Below are the code and all the weights of a small trained network. Each question names an input and a target symbol and asks about switching units off, where a switched-off unit gives its printed mean instead of its output.

import numpy as np


def w(rows, s, z=0):
    codes = np.array(rows[::2]) - 128.0
    scale = np.full(codes.shape[1], s)
    scale[-1] = z or s
    return codes * scale


def f(y):
    return y / 2 * (1 + np.tanh(0.7978845608 * (y + 0.044715 * y**3)))


def softmax(a):
    e = np.exp(a - a.max(-1, keepdims=True))
    return e / e.sum(-1, keepdims=True)


def log_softmax(a):
    a = a - a.max(-1, keepdims=True)
    return a - np.log(np.exp(a).sum(-1, keepdims=True))


def net(x, mask):
    ids = ['αγδεζηθλμξπστφψω'.index(c) for c in x.split()]
    T = len(ids)
    res = E[ids] + P[:T]
    r = res
    for j in range(2):
        rows = slice(2 * j, 2 * j + 2)
        q, k, v = (r @ M[0][rows].T for M in (Q, K, V))
        z = softmax(np.where(np.tri(T) > 0, q @ k.T / 2**0.5, -1e9)) @ v
        o = O[0][rows]
        res = res + np.where(mask[j], z, o[:, -1]) @ o[:, :-1]
    y = f(res @ A[0][:, :-1].T + A[0][:, -1])
    res = res + np.where(mask[2:10], y, B[0][:, -1]) @ B[0][:, :-1]
    return log_softmax(res[-1] @ U[:, :-1].T + U[:, -1])


Q, K, V, O, A, B = {}, {}, {}, {}, {}, {}
E = w([
[205,79,87,146,204],'α',
[80,86,145,166,46],'γ',
[166,147,200,105,139],'δ',
[231,10,115,63,101],'ε',
[168,53,40,84,164],'ζ',
[42,222,31,114,35],'η',
[97,169,87,154,128],'θ',
[127,54,86,120,92],'λ',
[79,74,77,178,29],'μ',
[120,32,15,93,48],'ξ',
[89,108,183,228,140],'π',
[67,97,94,216,87],'σ',
[161,118,113,152,199],'τ',
[218,226,178,6,109],'φ',
[97,98,78,136,123],'ψ',
[91,136,185,85,119],'ω',
],0.016)
P = w([
[163,100,97,169,168],'0',
[66,113,155,140,166],'1',
[254,98,72,138,89],'2',
[75,114,151,117,165],'3',
[229,146,121,81,76],'4',
[69,125,141,87,163],'5',
],0.012)
Q[0] = w([
[251,70,148,167,90],'head 0',
[108,54,99,156,136],'head 0',
[71,128,145,129,111],'head 1',
[125,119,127,117,164],'head 1',
],0.03)
K[0] = w([
[146,114,3,188,82],'head 0',
[65,95,91,98,135],'head 0',
[92,122,127,140,106],'head 1',
[88,125,147,117,131],'head 1',
],0.036)
V[0] = w([
[134,53,212,83,197],'head 0',
[149,192,193,121,100],'head 0',
[63,90,77,140,114],'head 1',
[117,179,214,193,2],'head 1',
],0.0099)
O[0] = w([
[196,85,227,158,154,9],'head 0',
[142,112,110,227,99,6],'head 0',
[74,182,121,2,169,156],'head 1',
[53,150,46,184,75,37],'head 1',
],0.009,0.0024)
A[0] = w([
[43,156,191,197,204,123],'neuron 0',
[168,131,77,119,143,11],'neuron 1',
[49,129,191,153,101,75],'neuron 2',
[47,70,133,170,225,90],'neuron 3',
[130,254,148,183,204,103],'neuron 4',
[131,111,73,123,128,91],'neuron 5',
[50,44,162,130,141,152],'neuron 6',
[22,73,165,139,129,129],'neuron 7',
],0.02,0.013)
B[0] = w([
[85,94,216,64,91,195],'neuron 0',
[76,166,119,156,92,147],'neuron 1',
[178,55,114,107,171,177],'neuron 2',
[121,199,69,222,255,195],'neuron 3',
[98,100,83,165,82,164],'neuron 4',
[142,120,166,136,134,192],'neuron 5',
[75,62,84,89,113,225],'neuron 6',
[222,213,160,157,48,250],'neuron 7',
],0.029,0.011)
U = w([
[163,192,180,109,193,121],'α',
[140,147,61,135,125,122],'γ',
[113,129,195,179,143,105],'δ',
[185,105,130,108,162,32],'ε',
[139,172,183,52,173,37],'ζ',
[2,211,133,151,69,52],'η',
[73,155,25,128,108,171],'θ',
[96,101,88,102,128,203],'λ',
[83,202,155,107,90,127],'μ',
[83,190,84,31,114,2],'ξ',
[66,148,139,165,149,197],'π',
[78,221,115,117,148,226],'σ',
[142,146,106,152,187,143],'τ',
[129,70,110,245,117,124],'φ',
[118,137,67,102,165,234],'ψ',
[70,125,154,125,112,173],'ω',
],0.0093,0.0062)

Each question gives the input, a string of symbols that net reads in full, and the target symbol t.
The units are the heads (2 rows each of Q, K, V and O) and the neurons (one row each of A and B). Each row of codes is followed by its name. A weight is (code - 128) times the scale printed after its matrix; where a second scale follows, it is the last column's (O, A, B and U).
mask holds one flag per unit, heads first, then neurons. A switched-off unit (its flag False) gives its mean, the last column of its rows in O or B, instead of its output. The means were averaged over made-up inputs and are rounded, as every weight is.
A unit's drop is (log p(t) with every unit on - log p(t) with that unit switched off) / (log p(t) with every unit on - log p(t) with every unit switched off).
The circuit of an input: a set's keep is (log p(t) with only the set's units on - log p(t) with every unit switched off) / (log p(t) with every unit on - log p(t) with every unit switched off). Starting from all 10 units, units are removed one at a time, each time the one whose removal leaves the highest keep (on an exact tie, the one counted first), for as long as the keep stays at least 0.8.
units of the circuit, in order: the units of the circuit, biggest drop first
most important unit: the unit with the biggest drop
k most important neurons: the k neurons with the biggest drops, biggest first
heads that matter: for each layer, one digit per head in row order, 1 if its drop is at least 0.15 and else 0, layers parted by /
input η μ μ, target η: units of the circuit, in order => neuron 2; head 1
input γ ζ ξ π μ λ, target θ: units of the circuit, in order => neuron 6; neuron 0
input γ η ζ μ μ, target ζ: units of the circuit, in order => head 1; head 0
input α δ π, target α: heads that matter => 01
input φ σ ω π, target δ: heads that matter => 10
input α ζ ω, target α: heads that matter => 01
input η η τ, target η: units of the circuit, in order => neuron 1; head 0
input ψ μ φ φ ω, target φ: most important unit => head 1
input μ λ φ δ θ η, target μ: 4 most important neurons => neuron 7; neuron 3; neuron 6; neuron 0
input δ α δ γ ξ φ, target φ: 2 most important neurons => neuron 0; neuron 4
input η θ η, target η: 2 most important neurons => neuron 2; neuron 3
input α θ σ η μ μ, target γ: 3 most important neurons => neuron 7; neuron 2; neuron 0
input φ π η η ξ, target η: units of the circuit, in order => head 0; neuron 1
input μ μ λ θ, target η: most important unit => neuron 4
input η α φ ε ε, target φ: 2 most important neurons => neuron 5; neuron 0
input θ σ ε τ, target π: units of the circuit, in order => neuron 3; neuron 0; neuron 7; neuron 4
input μ φ φ δ μ, target φ: 2 most important neurons => neuron 0; neuron 6
input μ η φ ψ, target σ: 4 most important neurons => neuron 3; neuron 7; neuron 6; neuron 4
input σ γ ψ α, target τ: 4 most important neurons => neuron 7; neuron 3; neuron 0; neuron 6
input λ θ ω φ, target φ: heads that matter => 10
input θ γ ζ σ, target α: heads that matter => 01
input η φ σ, target η: units of the circuit, in order => head 0; neuron 2
input ψ θ ψ μ ξ ζ, target ψ: heads that matter => 00
input φ δ ω μ, target γ: 2 most important neurons => neuron 7; neuron 6
input σ α η α σ, target η: units of the circuit, in order => neuron 2
input γ ε η σ φ, target η: units of the circuit, in order => head 0; neuron 1
input γ μ ξ ξ, target ξ: most important unit => neuron 6
input ω η λ φ γ δ, target ω: 2 most important neurons => neuron 0; neuron 4
input μ λ φ ψ λ ζ, target ψ: 2 most important neurons => neuron 7; neuron 0
